Here is a tiny trained network, its code and every weight. The questions are about switching its units off for an input and a target symbol, where a switched-off unit gives its printed mean instead of its output.

import numpy as np


def w(rows, s, z=0):
    codes = np.array(rows[::2]) - 128.0
    scale = np.full(codes.shape[1], s)
    scale[-1] = z or s
    return codes * scale


def f(y):
    return y / 2 * (1 + np.tanh(0.7978845608 * (y + 0.044715 * y**3)))


def softmax(a):
    e = np.exp(a - a.max(-1, keepdims=True))
    return e / e.sum(-1, keepdims=True)


def log_softmax(a):
    a = a - a.max(-1, keepdims=True)
    return a - np.log(np.exp(a).sum(-1, keepdims=True))


def net(x, mask):
    ids = ['ΔΘΛΩαβγεζμξ'.index(c) for c in x.split()]
    T = len(ids)
    res = E[ids] + P[:T]
    u = 0
    for l in range(3):
        q, k, v = (res @ M[l].T for M in (Q, K, V))
        z = softmax(np.where(np.tri(T) > 0, q @ k.T / 2**0.5, -1e9)) @ v
        res = res + np.where(mask[u], z, O[l][:, -1]) @ O[l][:, :-1]
        u += 1
        y = f(res @ A[l][:, :-1].T + A[l][:, -1])
        res = res + np.where(mask[u : u + 8], y, B[l][:, -1]) @ B[l][:, :-1]
        u += 8
    return log_softmax(res[-1] @ U[:, :-1].T + U[:, -1])


Q, K, V, O, A, B = {}, {}, {}, {}, {}, {}
E = w([
[186,92,109],'Δ',
[121,144,115],'Θ',
[112,91,116],'Λ',
[127,142,154],'Ω',
[156,165,201],'α',
[218,114,180],'β',
[121,137,149],'γ',
[172,143,155],'ε',
[110,128,57],'ζ',
[126,139,148],'μ',
[154,252,45],'ξ',
],0.017)
P = w([
[67,142,174],'0',
[73,149,178],'1',
[111,177,147],'2',
[163,182,115],'3',
[196,182,98],'4',
[212,210,119],'5',
[227,211,95],'6',
[254,235,79],'7',
[122,18,24],'8',
],0.0061)
Q[0] = w([
[127,218,143],'0.h0',
[3,159,34],'0.h0',
],0.007)
K[0] = w([
[143,127,190],'0.h0',
[140,2,173],'0.h0',
],0.0078)
V[0] = w([
[224,253,107],'0.h0',
[101,235,97],'0.h0',
],0.0057)
O[0] = w([
[50,226,67,253],'0.h0',
[109,99,2,182],'0.h0',
],0.0072,0.0036)
A[0] = w([
[142,221,95,131],'0.n0',
[254,86,142,254],'0.n1',
[98,147,142,104],'0.n2',
[140,92,148,119],'0.n3',
[149,116,49,196],'0.n4',
[119,139,154,125],'0.n5',
[28,54,105,126],'0.n6',
[83,147,97,22],'0.n7',
],0.0096,0.0055)
B[0] = w([
[148,102,57,255],'0.n0',
[84,253,252,243],'0.n1',
[134,87,112,119],'0.n2',
[182,120,213,118],'0.n3',
[76,212,148,236],'0.n4',
[86,108,105,124],'0.n5',
[197,226,125,133],'0.n6',
[121,122,179,116],'0.n7',
],0.0054,0.0059)
Q[1] = w([
[179,98,125],'1.h0',
[3,199,156],'1.h0',
],0.0068)
K[1] = w([
[92,110,120],'1.h0',
[254,183,92],'1.h0',
],0.0083)
V[1] = w([
[137,80,200],'1.h0',
[9,32,136],'1.h0',
],0.011)
O[1] = w([
[2,56,124,77],'1.h0',
[32,232,202,4],'1.h0',
],0.0082,0.011)
A[1] = w([
[17,53,172,8],'1.n0',
[145,141,91,1],'1.n1',
[82,2,141,143],'1.n2',
[164,128,113,71],'1.n3',
[139,148,102,32],'1.n4',
[175,135,113,10],'1.n5',
[194,162,130,93],'1.n6',
[130,90,217,46],'1.n7',
],0.0096,0.0057)
B[1] = w([
[114,46,93,134],'1.n0',
[136,49,177,160],'1.n1',
[156,28,117,142],'1.n2',
[121,44,160,182],'1.n3',
[175,67,196,148],'1.n4',
[70,24,212,182],'1.n5',
[3,25,141,255],'1.n6',
[47,171,124,135],'1.n7',
],0.0043,0.0082)
Q[2] = w([
[221,138,145],'2.h0',
[254,47,71],'2.h0',
],0.0081)
K[2] = w([
[193,147,101],'2.h0',
[255,84,116],'2.h0',
],0.0087)
V[2] = w([
[184,215,217],'2.h0',
[124,176,2],'2.h0',
],0.0064)
O[2] = w([
[114,99,3,3],'2.h0',
[205,180,144,251],'2.h0',
],0.016,0.0028)
A[2] = w([
[178,98,2,147],'2.n0',
[101,146,117,254],'2.n1',
[145,131,159,96],'2.n2',
[104,142,195,233],'2.n3',
[176,98,149,119],'2.n4',
[97,84,21,154],'2.n5',
[159,107,165,147],'2.n6',
[139,207,92,167],'2.n7',
],0.01,0.0073)
B[2] = w([
[60,118,164,254],'2.n0',
[160,200,73,185],'2.n1',
[127,110,107,145],'2.n2',
[90,184,117,184],'2.n3',
[57,107,109,225],'2.n4',
[91,1,67,171],'2.n5',
[94,151,106,212],'2.n6',
[155,123,207,196],'2.n7',
],0.0093,0.0074)
U = w([
[184,147,230,202],'Δ',
[157,133,148,185],'Θ',
[150,81,127,127],'Λ',
[74,142,174,177],'Ω',
[104,146,105,121],'α',
[110,143,89,117],'β',
[111,144,97,117],'γ',
[138,53,200,3],'ε',
[109,94,110,133],'ζ',
[109,2,126,65],'μ',
[134,107,57,108],'ξ',
],0.0095,0.0046)

Each question gives the input, a string of symbols that net reads in full, and the target symbol t.
The units are the heads (2 rows each of Q, K, V and O) and the neurons (one row each of A and B). Each row of codes is followed by its name. A weight is (code - 128) times the scale printed after its matrix; where a second scale follows, it is the last column's (O, A, B and U).
mask holds one flag per unit, layer by layer, with each layer's heads first. A switched-off unit (its flag False) gives its mean, the last column of its rows in O or B, instead of its output. The means were averaged over made-up inputs and are rounded, as every weight is.
A unit's drop is (log p(t) with every unit on - log p(t) with that unit switched off) / (log p(t) with every unit on - log p(t) with every unit switched off).
The circuit of an input: a set's keep is (log p(t) with only the set's units on - log p(t) with every unit switched off) / (log p(t) with every unit on - log p(t) with every unit switched off). Starting from the 12 units with the biggest drops (on a tie, the unit counted first), units are removed one at a time, each time the one whose removal leaves the highest keep (on an exact tie, the one counted first), for as long as the keep stays at least 0.8.
circuit, biggest first: the units of the circuit, biggest drop first
most important unit: the unit with the biggest drop
top k neurons: the k neurons with the biggest drops, biggest first
k most important neurons of layer l: the k neurons of layer l with the biggest drops, biggest first
input Θ α Ω γ Λ β Δ β Θ, target μ: circuit, biggest first -> (2.n5; 2.h0)
input α μ Θ ζ μ α β α, target μ: circuit, biggest first -> (1.h0; 2.h0; 2.n5)
input Δ β α, target μ: top 2 neurons -> (0.n1; 2.n5)
input ζ ε β Λ ζ β μ, target μ: circuit, biggest first -> (2.h0; 2.n5)
input β ζ β γ, target μ: circuit, biggest first -> (2.h0; 2.n5)
input Θ α Δ ε β μ, target μ: circuit, biggest first -> (2.h0; 2.n5; 1.h0)
input β Λ ζ ξ β Θ β Θ ε, target Δ: circuit, biggest first -> (2.h0; 0.h0; 0.n1; 0.n0)
input ζ β ζ β ζ, target μ: 2 most important neurons of layer 0 -> (0.n4; 0.n6)
input ζ Θ Δ ζ β Θ β γ, target μ: circuit, biggest first -> (1.h0; 2.h0; 2.n5)
input ζ β ζ ξ, target Δ: top 3 neurons -> (0.n1; 0.n0; 2.n5)
input μ Ω α α Ω ε Λ ζ β, target Δ: top neuron -> (0.n1)
input β Λ Ω β β ε, target μ: circuit, biggest first -> (2.h0; 2.n5)
input Λ Λ α, target Ω: circuit, biggest first -> (1.h0; 2.n3)
input α ε ζ Λ, target Δ: most important unit -> 1.h0
input Λ ζ Λ Δ Λ β Δ, target μ: circuit, biggest first -> (2.h0; 1.h0; 2.n5; 0.n1)
input ξ μ Θ, target Δ: circuit, biggest first -> (2.h0; 0.n0; 0.h0)
input ζ β Δ μ β ε, target μ: circuit, biggest first -> (2.h0; 1.h0; 2.n5)
input ξ μ ζ Δ, target Δ: circuit, biggest first -> (0.n1; 2.h0; 0.n0)
input ζ ε Θ β Ω ζ β Λ, target μ: 2 most important neurons of layer 2 -> (2.n5; 2.n0)
input ξ ζ β Ω, target Δ: top 2 neurons -> (0.n0; 0.n1)
input β Λ β, target Ω: 3 most important neurons of layer 1 -> (1.n7; 1.n2; 1.n0)
input β μ Θ β ζ, target μ: top 2 neurons -> (2.n5; 0.n4)
input α Δ ξ ε μ Ω γ, target Δ: top 2 neurons -> (0.n1; 2.n5)
input Θ β Θ, target μ: top 3 neurons -> (2.n5; 0.n1; 2.n0)
input α β Θ β β ξ Ω ζ, target Δ: most important neuron of layer 2 -> (2.n5)
